Below are the code and all the weights of a small trained network. Each question names an input and a target symbol and asks about switching units off, where a switched-off unit gives its printed mean instead of its output.

import numpy as np


def w(rows, s, z=0):
    codes = np.array(rows[::2]) - 128.0
    scale = np.full(codes.shape[1], s)
    scale[-1] = z or s
    return codes * scale


def norm(h):
    return h / np.sqrt((h * h).mean(-1, keepdims=True) + 1e-5)


def f(y):
    return np.maximum(y, 0)


def softmax(a):
    e = np.exp(a - a.max(-1, keepdims=True))
    return e / e.sum(-1, keepdims=True)


def log_softmax(a):
    a = a - a.max(-1, keepdims=True)
    return a - np.log(np.exp(a).sum(-1, keepdims=True))


def net(x, mask):
    ids = ['δζηξπσψ'.index(c) for c in x.split()]
    T = len(ids)
    res = E[ids] + P[:T]
    u = 0
    for l in range(3):
        q, k, v = (norm(res) @ M[l].T for M in (Q, K, V))
        z = softmax(np.where(np.tri(T) > 0, q @ k.T / 4**0.5, -1e9)) @ v
        res = res + np.where(mask[u], z, O[l][:, -1]) @ O[l][:, :-1]
        u += 1
        y = f(norm(res) @ A[l][:, :-1].T + A[l][:, -1])
        res = res + np.where(mask[u : u + 4], y, B[l][:, -1]) @ B[l][:, :-1]
        u += 4
    return log_softmax(norm(res)[-1] @ U[:, :-1].T + U[:, -1])


Q, K, V, O, A, B = {}, {}, {}, {}, {}, {}
E = w([
[153,145,99,214,141,157,114,132],'δ',
[129,73,164,67,151,156,70,176],'ζ',
[114,63,128,118,243,139,139,103],'η',
[202,178,250,129,124,113,94,50],'ξ',
[198,45,49,109,187,179,205,151],'π',
[200,114,140,60,137,184,192,192],'σ',
[116,129,120,214,177,127,74,114],'ψ',
],0.018)
P = w([
[211,68,145,164,72,4,131,147],'0',
[199,129,120,162,150,71,131,167],'1',
[178,117,119,139,155,84,116,130],'2',
[168,125,118,140,145,121,121,140],'3',
[157,121,125,131,142,134,118,114],'4',
[142,126,132,133,125,159,122,110],'5',
[127,135,143,133,109,181,124,102],'6',
[103,137,161,132,95,211,128,99],'7',
[108,140,142,144,64,252,150,90],'8',
],0.013)
Q[0] = w([
[180,59,157,147,173,160,157,81],'0.h1',
[64,101,102,117,110,11,155,64],'0.h1',
[185,112,104,164,164,129,91,93],'0.h1',
[148,149,148,203,83,125,157,55],'0.h1',
],0.011)
K[0] = w([
[102,138,164,177,116,243,107,59],'0.h1',
[192,109,69,185,159,127,83,172],'0.h1',
[95,122,127,96,134,248,130,104],'0.h1',
[96,114,114,126,115,147,150,145],'0.h1',
],0.012)
V[0] = w([
[219,95,66,151,119,143,75,173],'0.h1',
[117,94,147,157,148,198,99,216],'0.h1',
[155,156,130,254,121,154,101,98],'0.h1',
[148,157,151,138,41,103,44,89],'0.h1',
],0.0086)
O[0] = w([
[199,155,66,104,37,159,49,210,253],'0.h1',
[1,142,131,174,106,124,101,123,185],'0.h1',
[219,79,66,76,83,139,57,69,236],'0.h1',
[113,154,70,53,170,78,94,111,22],'0.h1',
],0.0085,0.004)
A[0] = w([
[116,156,81,28,143,192,180,138,250],'0.n1',
[100,244,107,127,74,102,145,97,150],'0.n2',
[108,96,57,101,109,135,167,74,212],'0.n3',
[84,117,153,126,254,119,74,78,230],'0.n4',
],0.0081,0.0014)
B[0] = w([
[106,110,158,63,62,176,82,75,186],'0.n1',
[129,107,159,115,190,163,12,140,139],'0.n2',
[80,140,134,172,155,186,132,157,177],'0.n3',
[191,114,129,156,119,163,131,156,254],'0.n4',
],0.011,0.0048)
Q[1] = w([
[131,164,167,107,241,144,178,68],'1.h1',
[161,64,129,139,188,177,80,141],'1.h1',
[145,126,80,186,134,178,147,94],'1.h1',
[195,173,201,206,91,253,128,106],'1.h1',
],0.013)
K[1] = w([
[135,68,2,125,62,103,93,16],'1.h1',
[147,133,184,76,151,242,12,62],'1.h1',
[180,75,208,38,171,125,123,40],'1.h1',
[6,109,212,132,108,241,134,51],'1.h1',
],0.0078)
V[1] = w([
[113,15,117,139,151,47,72,208],'1.h1',
[146,53,69,246,140,103,189,112],'1.h1',
[113,114,134,110,36,152,163,164],'1.h1',
[174,105,137,67,125,140,191,122],'1.h1',
],0.011)
O[1] = w([
[42,99,177,154,64,179,94,128,250],'1.h1',
[156,46,134,145,103,86,189,116,227],'1.h1',
[145,151,129,36,66,107,117,231,107],'1.h1',
[115,225,155,121,139,189,245,134,255],'1.h1',
],0.011,0.0035)
A[1] = w([
[186,171,193,83,48,167,81,111,73],'1.n1',
[56,2,152,176,158,150,164,83,11],'1.n2',
[125,227,179,119,129,149,175,204,6],'1.n3',
[91,250,55,98,120,102,120,10,190],'1.n4',
],0.0066,0.0025)
B[1] = w([
[155,143,123,178,110,64,149,190,218],'1.n1',
[169,219,76,175,11,107,151,66,255],'1.n2',
[103,175,81,100,154,90,150,109,163],'1.n3',
[143,54,66,132,165,144,85,167,185],'1.n4',
],0.012,0.0056)
Q[2] = w([
[159,63,117,90,91,154,90,116],'2.h1',
[101,110,98,153,122,155,141,190],'2.h1',
[144,95,144,129,86,5,137,188],'2.h1',
[140,94,119,144,180,91,121,138],'2.h1',
],0.014)
K[2] = w([
[149,145,99,228,197,128,123,116],'2.h1',
[61,181,51,112,137,207,143,149],'2.h1',
[81,117,95,173,86,96,178,147],'2.h1',
[129,113,125,136,49,2,96,152],'2.h1',
],0.01)
V[2] = w([
[167,223,199,156,62,36,103,74],'2.h1',
[117,36,156,67,33,71,87,111],'2.h1',
[98,117,103,165,254,163,109,59],'2.h1',
[148,117,224,91,177,26,137,166],'2.h1',
],0.0082)
O[2] = w([
[63,248,132,87,147,192,146,51,218],'2.h1',
[99,50,87,144,160,84,133,144,121],'2.h1',
[168,112,166,166,122,182,109,129,3],'2.h1',
[100,104,57,148,204,195,110,120,5],'2.h1',
],0.012,0.0042)
A[2] = w([
[59,101,143,164,107,66,180,208,42],'2.n1',
[102,207,194,223,154,67,91,150,167],'2.n2',
[90,83,167,51,91,198,150,199,169],'2.n3',
[66,111,43,159,1,52,156,102,3],'2.n4',
],0.0089,0.003)
B[2] = w([
[196,129,101,24,169,115,9,12,174],'2.n1',
[49,30,117,123,110,174,186,176,178],'2.n2',
[28,161,187,221,197,89,60,114,185],'2.n3',
[90,196,186,149,182,226,232,83,254],'2.n4',
],0.012,0.0075)
U = w([
[201,164,57,105,1,107,51,82,98],'δ',
[17,111,154,146,156,182,63,162,183],'ζ',
[104,174,230,180,115,180,190,93,120],'η',
[90,184,16,91,224,180,96,40,82],'ξ',
[192,87,144,159,156,84,163,208,255],'π',
[95,215,90,80,144,150,186,226,103],'σ',
[150,76,100,167,98,114,47,52,93],'ψ',
],0.0097,0.003)

Each question gives the input, a string of symbols that net reads in full, and the target symbol t.
The units are the heads (4 rows each of Q, K, V and O) and the neurons (one row each of A and B). Each row of codes is followed by its name. A weight is (code - 128) times the scale printed after its matrix; where a second scale follows, it is the last column's (O, A, B and U).
mask holds one flag per unit, layer by layer, with each layer's heads first. A switched-off unit (its flag False) gives its mean, the last column of its rows in O or B, instead of its output. The means were averaged over made-up inputs and are rounded, as every weight is.
A unit's drop is (log p(t) with every unit on - log p(t) with that unit switched off) / (log p(t) with every unit on - log p(t) with every unit switched off).
The circuit of an input: a set's keep is (log p(t) with only the set's units on - log p(t) with every unit switched off) / (log p(t) with every unit on - log p(t) with every unit switched off). Starting from the 12 units with the biggest drops (on a tie, the unit counted first), units are removed one at a time, each time the one whose removal leaves the highest keep (on an exact tie, the one counted first), for as long as the keep stays at least 0.8.
circuit, biggest first: the units of the circuit, biggest drop first
k most important neurons: the k neurons with the biggest drops, biggest first
k most important neurons of layer l: the k neurons of layer l with the biggest drops, biggest first
input η ψ ξ σ σ π, target σ: circuit, biggest first : (1.h1; 0.n1)
input ζ ξ π ζ, target π: circuit, biggest first : (2.h1)
input π η η ξ ζ δ δ, target δ: 2 most important neurons of layer 1 : (1.n4; 1.n1)
input ψ ζ δ π, target ζ: circuit, biggest first : (1.h1; 2.n3)
input η η δ η η ξ ξ, target ξ: circuit, biggest first : (2.h1; 0.h1; 1.n2)
input δ η ζ σ η ξ ζ η, target ζ: 3 most important neurons : (0.n1; 1.n2; 2.n4)
input ζ ζ δ ξ δ η π η, target π: 2 most important neurons : (0.n4; 0.n1)
input η η η η ψ ζ ζ, target ζ: circuit, biggest first : (1.h1; 0.h1)
input ξ π ψ, target π: circuit, biggest first : (0.h1; 2.h1; 1.n2)
input σ η ψ η δ ψ δ ζ π, target ζ: circuit, biggest first : (1.h1; 2.n3; 0.h1)
input π η ξ δ η, target δ: circuit, biggest first : (2.n4; 2.h1)
input ζ η π ξ, target π: circuit, biggest first : (1.n1; 2.n4; 2.n2; 1.n2)
input η ζ η δ ψ π π ξ ξ, target ξ: circuit, biggest first : (0.h1; 1.h1)
input ξ ψ δ δ δ ψ, target δ: circuit, biggest first : (0.h1)
input π σ η η δ η η σ π, target σ: 2 most important neurons of layer 0 : (0.n4; 0.n1)
input ξ π η, target π: circuit, biggest first : (2.n4; 0.n4)
input ψ δ ξ, target δ: 2 most important neurons : (2.n4; 2.n3)
input σ η ξ η δ σ, target δ: 4 most important neurons : (2.n4; 0.n1; 0.n4; 1.n1)
input η ξ σ, target ξ: circuit, biggest first : (0.h1; 2.h1)
input η δ δ ξ, target δ: circuit, biggest first : (2.n4)
input η η η η ξ η η δ π, target δ: 4 most important neurons : (2.n4; 0.n1; 0.n4; 2.n2)
input ζ δ ψ, target ζ: 2 most important neurons : (1.n2; 2.n4)
input π ξ π, target ξ: 2 most important neurons : (1.n2; 0.n2)
input δ η δ ψ ξ ξ ξ η, target ξ: 2 most important neurons : (1.n1; 2.n4)
input δ δ π, target π: 2 most important neurons of layer 2 : (2.n3; 2.n4)
input ψ π δ δ, target δ: 2 most important neurons of layer 1 : (1.n2; 1.n4)
input σ ξ δ π δ, target π: 2 most important neurons of layer 1 : (1.n2; 1.n1)
